Where the symbols take the states:
s605 i s808
s605 b s531
s605 c s919
s605 h s668
s187 i s400
s187 b s499
s187 c s661
s187 h s965
s462 i s620
s462 b s199
s462 c s886
s462 h s522
s499 i s180
s499 b s534
s499 c s788
s499 h s96
s547 i s656
s547 b s283
s547 c s922
s547 h s13
s922 i s215
s922 b s911
s922 c s582
s922 h s424
s881 i s466
s881 b s994
s881 c s431
s881 h s199
s427 i s2
s427 b s387
s427 c s877
s427 h s248
s534 i s904
s534 b s222
s534 c s330
s534 h s400
s463 i s522
s463 b s188
s463 c s746
s463 h s178
s886 i s249
s886 b s463
s886 c s283
s886 h s32
s474 i s26
s474 b s836
s474 c s157
s474 h s45
s582 i s52
s582 b s490
s582 c s973
s582 h s836
s222 i s695
s222 b s541
s222 c s187
s222 h s180
s387 i s67
s387 b s544
s387 c s93
s387 h s395
s395 i s93
s395 b s2
s395 c s401
s395 h s863
s541 i s442
s541 b s668
s541 c s499
s541 h s904
s788 i s965
s788 b s330
s788 c s606
s788 h s869
s965 i s661
s965 b s96
s965 c s277
s965 h s606
s919 i s541
s919 b s348
s919 c s904
s919 h s534
s554 i s605
s554 b s157
s554 c s668
s554 h s348
s2 i s42
s2 b s67
s2 c s189
s2 h s877
s921 i s911
s921 b s656
s921 c s542
s921 h s318
s523 i s348
s523 b s808
s523 c s222
s523 h s442
s620 i s188
s620 b s431
s620 c s249
s620 h s886
s318 i s542
s318 b s922
s318 c s388
s318 h s52
s751 i s547
s751 b s32
s751 c s13
s751 h s911
s877 i s189
s877 b s93
s877 c s881
s877 h s445
s348 i s668
s348 b s528
s348 c s695
s348 h s222
s283 i s751
s283 b s746
s283 c s911
s283 h s921
s215 i s318
s215 b s13
s215 c s52
s215 h s582
s606 i s277
s606 b s527
s606 c s427
s606 h s67
s388 i s834
s388 b s582
s388 c s26
s388 h s474
s544 i s354
s544 b s606
s544 c s42
s544 h s2
s661 i s209
s661 b s788
s661 c s544
s661 h s277
s531 i s554
s531 b s45
s531 c s348
s531 h s523
s248 i s877
s248 b s395
s248 c s445
s248 h s994
s42 i s395
s42 b s427
s42 c s863
s42 h s189
s442 i s222
s442 b s919
s442 c s180
s442 h s499
s746 i s32
s746 b s914
s746 c s274
s746 h s656
s668 i s919
s668 b s523
s668 c s534
s668 h s695
s277 i s544
s277 b s869
s277 c s2
s277 h s427
s542 i s490
s542 b s215
s542 c s834
s542 h s388
s783 i s289
s783 b s466
s783 c s188
s783 h s620
s875 i s346
s875 b s474
s875 c s554
s875 h s531
s249 i s914
s249 b s522
s249 c s751
s249 h s283
s490 i s424
s490 b s318
s490 c s434
s490 h s834
s973 i s474
s973 b s434
s973 c s45
s973 h s214
s695 i s534
s695 b s442
s695 c s400
s695 h s187
s289 i s199
s289 b s612
s289 c s259
s289 h s188
s26 i s875
s26 b s973
s26 c s531
s26 h s157
s863 i s401
s863 b s877
s863 c s612
s863 h s466
s527 i s869
s527 b s661
s527 c s387
s527 h s354
s612 i s783
s612 b s881
s612 c s620
s612 h s462
s434 i s836
s434 b s388
s434 c s346
s434 h s875
s214 i s45
s214 b s875
s214 c s808
s214 h s605
s904 i s499
s904 b s695
s904 c s96
s904 h s330
s93 i s248
s93 b s42
s93 c s994
s93 h s401
s431 i s462
s431 b s289
s431 c s522
s431 h s463
s808 i s528
s808 b s554
s808 c s541
s808 h s919
s656 i s274
s656 b s751
s656 c s215
s656 h s922
s52 i s388
s52 b s424
s52 c s474
s52 h s973
s209 i s527
s209 b s965
s209 c s354
s209 h s544
s96 i s788
s96 b s400
s96 c s869
s96 h s527
s869 i s606
s869 b s209
s869 c s67
s869 h s387
s180 i s187
s180 b s904
s180 c s965
s180 h s788
s189 i s863
s189 b s248
s189 c s466
s189 h s881
s836 i s973
s836 b s834
s836 c s214
s836 h s346
s834 i s434
s834 b s52
s834 c s875
s834 h s26
s445 i s881
s445 b s401
s445 c s199
s445 h s289
s178 i s746
s178 b s249
s178 c s656
s178 h s547
s32 i s283
s32 b s178
s32 c s921
s32 h s274
s346 i s214
s346 b s26
s346 c s605
s346 h s554
s330 i s96
s330 b s187
s330 c s527
s330 h s209
s911 i s13
s911 b s274
s911 c s490
s911 h s542
s522 i s886
s522 b s259
s522 c s32
s522 h s746
s274 i s921
s274 b s547
s274 c s318
s274 h s215
s914 i s178
s914 b s886
s914 c s547
s914 h s751
s67 i s427
s67 b s354
s67 c s248
s67 h s93
s400 i s330
s400 b s180
s400 c s209
s400 h s661
s199 i s431
s199 b s783
s199 c s463
s199 h s259
s188 i s259
s188 b s462
s188 c s914
s188 h s249
s994 i s445
s994 b s863
s994 c s289
s994 h s783
s401 i s994
s401 b s189
s401 c s783
s401 h s612
s45 i s157
s45 b s346
s45 c s528
s45 h s808
s354 i s387
s354 b s277
s354 c s395
s354 h s42
s157 i s531
s157 b s214
s157 c s523
s157 h s528
s466 i s612
s466 b s445
s466 c s462
s466 h s431
s424 i s582
s424 b s542
s424 c s836
s424 h s434
s13 i s922
s13 b s921
s13 c s424
s13 h s490
s528 i s523
s528 b s605
s528 c s442
s528 h s541
s259 i s463
s259 b s620
s259 c s178
s259 h s914

The rows follow the links: the fewer symbols apart two states are, the more alike their rows tend to be.

Each row is also shifted at random along 2 hidden directions that mean nothing.

Rows in random order:
Each row stands for one state.
1: 125	-7	-16	4	34	-12	-12	6	-34	13	-24	4	8	20	29	26	13	13	-14	14	12	-9	24	-3	10	11	15	-37	-1
2: -163	47	-14	8	23	-10	54	0	21	46	-4	-21	11	-18	9	7	30	-13	-13	18	-12	-11	51	7	11	-4	7	-3	19
3: 46	-44	18	-6	-28	1	-49	-6	-29	-22	4	8	10	-20	-13	38	-23	-6	8	12	-3	14	-49	-23	-27	18	3	19	-27
4: 6	-13	4	-12	-5	4	42	-27	20	-1	2	60	-43	1	42	20	13	-10	12	9	-10	14	-33	20	-6	14	-5	-14	-18
5: 12	4	-8	5	36	-15	15	-5	-20	25	-24	-11	-12	12	42	-1	18	4	-26	14	28	-8	27	0	4	30	-3	-42	26
6: 14	-7	-7	18	-7	10	-39	14	-38	-20	-33	-14	16	-4	1	-19	-17	19	8	-16	7	-12	-33	-6	-49	16	7	2	-6
7: 37	-20	3	2	11	-3	39	-11	8	-3	-12	34	-35	-12	32	26	31	13	18	-3	-21	19	-25	8	-2	15	11	-13	-17
8: 37	3	-21	11	-3	12	-64	35	-38	-22	-24	-10	29	37	-6	-17	-19	8	16	-3	7	-32	0	9	-10	-18	18	-8	-5
9: -82	-9	48	-5	7	-15	28	-21	34	25	-14	-35	-23	-70	1	-9	13	-4	-40	-6	38	20	6	-12	-24	37	-16	12	68
10: 3	4	-2	-4	15	-13	16	13	13	29	9	-47	42	-30	-55	55	27	25	0	-4	-43	22	32	-37	33	-33	18	25	-18
11: -7	-6	-6	4	7	-5	43	-15	18	3	2	30	-35	-13	30	15	23	5	20	-7	-34	22	-13	-1	-1	13	10	-16	-14
12: -55	15	20	-13	9	-6	29	2	32	25	-33	23	-6	-28	21	31	33	-30	-16	46	19	-14	-1	16	-4	-5	2	8	26
13: -26	7	-13	14	-2	26	28	-6	26	-4	24	-19	9	21	-34	-10	13	38	10	-73	-19	20	-21	-8	14	-25	-7	10	-16
14: -2	-24	13	-8	-8	28	8	-13	28	-7	-5	39	-9	27	-14	13	2	-4	-4	-41	32	7	-56	19	-9	-19	-17	12	-3
15: 11	24	25	8	-17	-8	-3	-15	11	10	-8	-4	-10	-46	18	-41	-9	-38	-23	32	57	-22	-1	11	-58	44	-19	15	51
16: 71	27	-28	4	28	-8	-1	5	-27	37	-15	12	28	30	17	43	15	-5	-8	41	4	-33	34	-14	11	-13	10	-10	-20
17: -92	10	15	-3	2	4	43	-16	44	-17	15	-4	-67	-1	33	-90	-10	-7	-16	-36	34	16	18	38	2	29	-30	-30	70
18: 13	28	-44	16	7	4	32	16	14	-1	39	-51	13	35	-42	-46	-2	43	16	-62	-54	26	34	-12	52	-33	3	-11	-12
19: -32	-11	-12	-8	1	6	-48	12	-11	-20	-2	7	17	49	-31	3	-27	-2	5	-3	7	-15	4	9	25	-39	1	-2	-8
20: 81	-23	1	2	26	-10	10	0	-17	2	-33	6	-26	-3	39	26	24	16	-8	0	2	20	-1	4	3	20	17	-41	13
21: 24	-43	24	-14	-28	-4	-47	-5	-24	-21	7	14	10	-35	-9	36	-25	-14	9	29	-10	19	-37	-17	-18	8	2	22	-26
22: 15	-5	26	-5	4	-11	14	-8	12	17	3	-36	6	-50	-16	10	17	9	-28	-3	18	12	12	-22	-12	19	-13	16	34
23: -64	22	-38	2	2	-9	54	-16	11	21	54	4	-10	20	11	2	10	16	23	-13	-67	23	21	-15	39	-5	1	-7	-41
24: -66	20	2	-9	-26	-16	-14	7	1	-10	12	-5	5	-45	-7	-28	-23	-27	9	51	-9	-11	21	-2	-13	5	7	23	3
25: 12	-4	10	7	-4	26	25	0	38	-20	1	12	-12	14	-14	-18	12	21	6	-59	12	15	-37	16	-4	-16	-13	0	5
26: -36	1	-11	-7	-23	-22	-27	10	-13	-16	33	-24	36	-24	-39	16	-20	-2	26	28	-60	7	20	-27	18	-14	13	31	-43
27: 89	-17	1	5	37	-9	3	1	-27	8	-33	2	-8	9	36	10	10	18	-14	8	12	-1	14	-3	3	23	8	-36	14
28: -42	-29	26	-12	-30	-14	-32	-11	-3	-25	6	8	-7	-37	-12	15	-22	-17	1	31	-4	10	-19	-7	-23	19	-4	20	-8
29: -33	11	3	8	30	-12	19	-10	-10	31	-31	8	-22	5	57	-5	14	-19	-30	36	51	-20	26	20	-14	37	-10	-34	49
30: 6	9	-24	20	-3	9	-36	28	-37	-21	-21	-31	32	23	-12	-34	-16	23	20	-21	-5	-18	-8	-9	-24	-9	21	-1	-15
31: 40	14	-29	-3	-3	-3	10	-12	-4	1	50	3	-8	49	1	-20	-17	3	2	-7	-20	7	38	8	55	-12	-12	-19	-18
32: -75	-23	24	11	-11	8	-23	-19	-20	-20	-26	-7	-20	-29	24	-36	-5	9	0	-20	39	1	-54	0	-61	47	-14	-3	26
33: 32	-19	46	-22	7	-2	10	1	33	6	-40	11	-8	-50	-7	58	26	-24	-21	27	28	2	-14	13	-8	-10	9	19	24
34: 6	21	11	5	2	-8	13	-7	5	28	13	-52	28	-41	-20	-18	6	11	-25	-3	8	5	22	-31	-11	15	-7	18	25
35: 46	28	-1	11	-1	-12	2	1	-10	27	17	-53	40	-34	-30	-11	-7	7	-10	-1	-4	-3	30	-36	-8	7	-2	22	2
36: 5	39	-24	0	-26	-17	-17	16	-8	3	30	-34	37	-17	-23	-20	-23	-15	17	39	-40	-20	37	-14	-1	-11	8	32	-25
37: -7	-12	4	-8	-5	13	-61	20	-16	-26	-31	22	1	37	3	-17	-24	-18	-3	17	43	-26	-16	36	-12	-16	0	-8	15
38: 67	33	2	8	-22	-10	-17	-3	-2	15	4	-19	27	-28	-8	-20	-14	-29	-6	31	11	-26	24	-3	-34	9	-5	31	11
39: 40	2	-16	13	2	14	-50	35	-39	-25	-26	-14	33	34	-16	-23	-19	14	19	-7	5	-27	-6	2	-14	-15	17	2	-18
40: 72	-9	-6	22	-6	22	-52	21	-36	-30	-35	-3	24	19	2	-18	-20	11	15	-7	17	-21	-32	-4	-41	6	7	5	-9
41: 9	-24	25	-5	-19	33	6	-15	31	-8	-9	46	-27	18	-6	4	6	-1	-8	-41	42	7	-65	21	-18	-13	-22	10	3
42: 71	8	-12	-5	-5	-1	0	5	8	-12	22	6	-20	47	-1	-39	-19	-1	2	-22	-5	7	14	23	37	-11	-12	-19	3
43: 17	-25	35	-10	-12	36	5	-22	40	-19	-19	51	-36	9	5	-2	5	-8	-7	-40	53	5	-75	29	-35	-5	-26	10	26
44: -48	12	1	-5	2	-1	32	-20	33	-5	32	3	-44	18	24	-66	-14	-8	-15	-12	13	15	24	27	21	19	-24	-27	38
45: -5	17	10	-4	-27	-11	-25	4	7	-12	5	3	4	-35	-1	-23	-21	-40	14	55	4	-27	11	6	-24	9	8	29	6
46: -53	-4	-15	12	21	-7	57	-4	13	8	2	-8	-20	-19	16	14	34	37	22	-23	-59	33	10	-17	25	14	18	-20	-13
47: 102	21	-23	-1	23	-7	-10	12	-26	32	-24	28	30	35	18	53	19	-19	-4	44	7	-37	16	-1	6	-29	15	2	-22
48: -30	24	-15	4	29	-6	16	-6	-12	38	-15	-2	-3	10	42	5	15	-11	-21	30	25	-27	40	15	-7	18	-6	-26	20
49: -73	10	15	-8	11	-11	34	4	35	25	-7	-22	11	-42	-18	39	36	-5	-13	18	-14	12	19	-5	9	-13	16	21	19
50: 25	1	-2	-7	-4	-5	8	-13	12	-14	28	16	-36	36	14	-41	-20	-11	-10	1	15	1	19	30	29	8	-27	-27	13
51: 11	13	-31	-3	-7	-4	21	-16	2	12	52	26	-7	49	7	-8	-16	-1	11	2	-32	3	27	-1	43	-11	-9	-13	-34
52: -11	14	-30	6	1	-5	49	-20	4	14	39	23	-8	20	11	18	11	13	22	-4	-60	21	4	-10	29	-11	4	-12	-50
53: -77	23	-13	-5	-5	-5	37	-28	25	6	52	19	-40	23	30	-43	-8	-5	-5	-3	-9	11	31	15	33	14	-24	-26	6
54: -61	-28	17	3	-21	-4	-22	-14	-29	-16	13	-16	1	-32	-5	4	-7	18	10	-17	-8	21	-35	-28	-32	28	-3	10	-7
55: -8	-39	24	-11	-28	-6	-44	-12	-24	-27	6	10	-3	-37	-9	23	-18	-9	5	17	1	14	-36	-17	-22	16	0	19	-13
56: 5	-32	28	-20	-32	-13	-42	2	-5	-27	5	21	-4	-36	-7	20	-26	-28	9	44	0	0	-21	-3	-15	4	5	26	-10
57: 5	37	-6	12	-18	-11	-7	4	-4	5	17	-32	26	-33	-11	-32	-18	-21	2	27	-3	-23	35	-9	-21	4	-3	26	2
58: 2	23	16	1	-22	-3	-19	-3	5	-1	-2	2	1	-45	12	-38	-21	-48	-6	44	28	-30	12	16	-46	22	-7	19	25
59: -104	10	18	-9	-28	-16	-16	-7	15	-13	14	-9	-12	-49	-5	-32	-17	-35	8	43	-5	-4	17	6	-12	17	2	18	8
60: -31	-11	5	6	22	-7	48	-7	16	2	-14	3	-37	-17	39	8	30	25	13	-12	-24	29	0	-6	9	27	16	-32	8
61: 44	28	-28	0	23	-12	10	14	-14	36	-16	13	38	22	6	48	18	-10	-3	36	-13	-36	33	-5	14	-26	17	8	-24
62: -32	-20	3	-12	-4	26	-9	-10	15	-2	11	32	6	32	-20	17	-7	0	-8	-29	20	1	-39	9	8	-27	-21	10	-8
63: -36	11	12	1	1	11	29	-3	37	-23	10	0	-58	6	20	-74	-5	-3	-14	-39	27	19	1	33	4	22	-23	-24	61
64: -63	1	-20	-7	1	14	-26	16	-5	-8	18	-8	30	53	-42	10	-19	12	4	-17	-21	1	9	-1	42	-51	-3	6	-32
65: -17	-10	30	-10	9	-8	20	-3	28	20	-6	-29	-3	-53	-20	27	22	3	-20	3	7	21	4	-20	4	4	1	25	30
66: 60	27	1	8	-10	-14	-3	-2	-6	22	19	-36	37	-25	-21	-13	-4	-7	-13	8	9	-12	20	-26	-25	7	-3	26	0
67: -74	-7	-5	22	-5	-3	-16	0	-26	-12	2	-33	14	-15	-10	-10	-3	33	9	-31	-20	15	-23	-35	-26	26	3	5	-20
68: -34	-5	31	-8	11	-10	26	-5	28	28	-3	-39	1	-55	-20	20	20	7	-26	-8	5	24	9	-17	-1	14	-5	16	36
69: 1	-10	23	-1	-4	22	24	-8	46	-25	-15	16	-47	3	12	-51	8	-1	-6	-45	42	10	-39	38	-19	7	-25	-8	49
70: -11	-11	-3	4	26	-14	42	-3	5	2	-22	-4	-27	-23	32	10	30	22	4	-14	-27	33	3	-5	11	25	13	-30	7
71: -71	-7	-5	-3	-10	17	-13	-1	11	-7	14	14	12	41	-31	11	-7	7	-4	-29	9	4	-20	-1	20	-35	-14	7	-12
72: 76	-3	-15	-10	-13	-2	7	-20	-1	-5	34	57	-25	34	26	16	-8	-28	7	24	-3	-5	-8	16	20	-1	-10	-14	-26
73: 14	9	-4	10	2	14	28	1	26	-12	13	-14	-18	22	-17	-47	6	26	5	-54	-9	22	-4	15	18	-9	-11	-6	17
74: 35	11	-3	-8	11	-1	11	11	15	29	-23	26	22	-5	3	56	24	-27	-6	54	4	-30	18	5	1	-29	14	10	-11
75: -39	-20	28	-2	28	-11	29	-17	5	1	-43	15	-74	-33	78	-26	23	-10	-30	9	58	10	-7	23	-35	65	-4	-50	74
76: 50	-21	41	-25	4	3	2	-5	29	8	-51	47	-17	-32	11	61	24	-48	-19	49	46	-18	-26	26	-26	-8	7	15	26
77: -43	-22	9	-14	-5	17	-46	6	-9	-17	-7	26	2	44	-15	4	-23	-19	-6	2	29	-19	-18	21	8	-23	-7	-3	0
78: -10	-21	10	-2	-1	0	42	-23	24	0	-6	62	-53	-18	51	20	18	-12	14	11	-6	12	-34	24	-15	26	-5	-17	1
79: 31	2	-31	17	33	-22	29	14	-21	14	4	-47	17	2	-3	17	27	54	21	-29	-77	36	39	-37	44	-3	32	-31	-32
80: 40	12	-18	10	31	-14	5	2	-28	34	-18	-12	3	16	31	9	12	7	-15	18	19	-12	31	-6	9	12	0	-33	13
81: -48	-13	4	-7	-6	10	-48	19	-13	-23	-22	17	-11	36	-4	-25	-21	-14	-7	9	39	-21	-3	26	0	-13	-3	-7	14
82: 62	-19	21	-24	-34	-6	-52	2	-7	-39	1	34	1	-32	-6	23	-28	-44	14	58	3	-18	-19	11	-24	-4	6	29	-18
83: -81	-17	17	-20	-5	19	-15	-9	18	-12	6	33	-15	31	-20	2	-11	-14	-11	-17	38	-7	-29	18	6	-15	-23	-1	7
84: -74	-17	16	17	-9	7	-22	-8	-23	-17	-31	-6	-8	-25	25	-41	-8	8	1	-23	35	-3	-45	1	-64	45	-7	-2	29
85: -27	13	-22	16	1	8	-44	34	-32	-14	-9	-27	31	40	-20	-31	-16	21	18	-10	-12	-19	16	-4	11	-30	17	-4	-14
86: -59	5	-13	3	3	7	-42	26	-19	-19	-16	-19	18	34	-10	-36	-18	4	4	-2	7	-18	12	16	7	-12	12	-12	5
87: -24	9	-15	-11	-10	-5	33	-21	15	8	38	43	-31	22	31	-3	-1	-9	9	10	-20	11	7	9	16	9	-13	-13	-21
88: -6	-27	5	8	-14	2	-39	-5	-35	-17	4	-20	24	-19	-18	13	-15	25	24	-21	-20	13	-36	-32	-23	9	8	13	-31
89: -35	0	27	-15	9	-4	23	1	29	22	-36	31	-8	-32	10	42	31	-32	-12	47	23	-9	4	16	-18	-8	7	16	24
90: -18	18	5	11	7	-13	21	-3	0	31	16	-67	24	-42	-28	-4	5	17	-20	-16	-6	14	36	-39	1	15	-6	22	20

Some states, each with its row:
s26 13
s214 69
s490 19
s466 66
s863 9
s215 86
s531 63
s96 20
s836 14
s2 89
s877 65
s656 6
s869 29
s180 46
s400 70
s668 51
s52 83
s661 1
s921 30
s289 57
s547 84
s348 53
s620 24
s248 10
s445 34
s462 45
s274 40
s45 73

Row, symbols taken left to right, then the row they reach:
68 c i: 15
33 b: 76
22 h i: 38
78 c h: 5
18 c b: 44
8 b h: 37
27 i c: 47
7 b c: 79
39 c h: 62
52 i: 4
74 b b: 16
48 c: 12
61 h i: 49
75 c b: 80
25 i h: 17
11 b h: 60
2 c c: 90
35 i h: 36

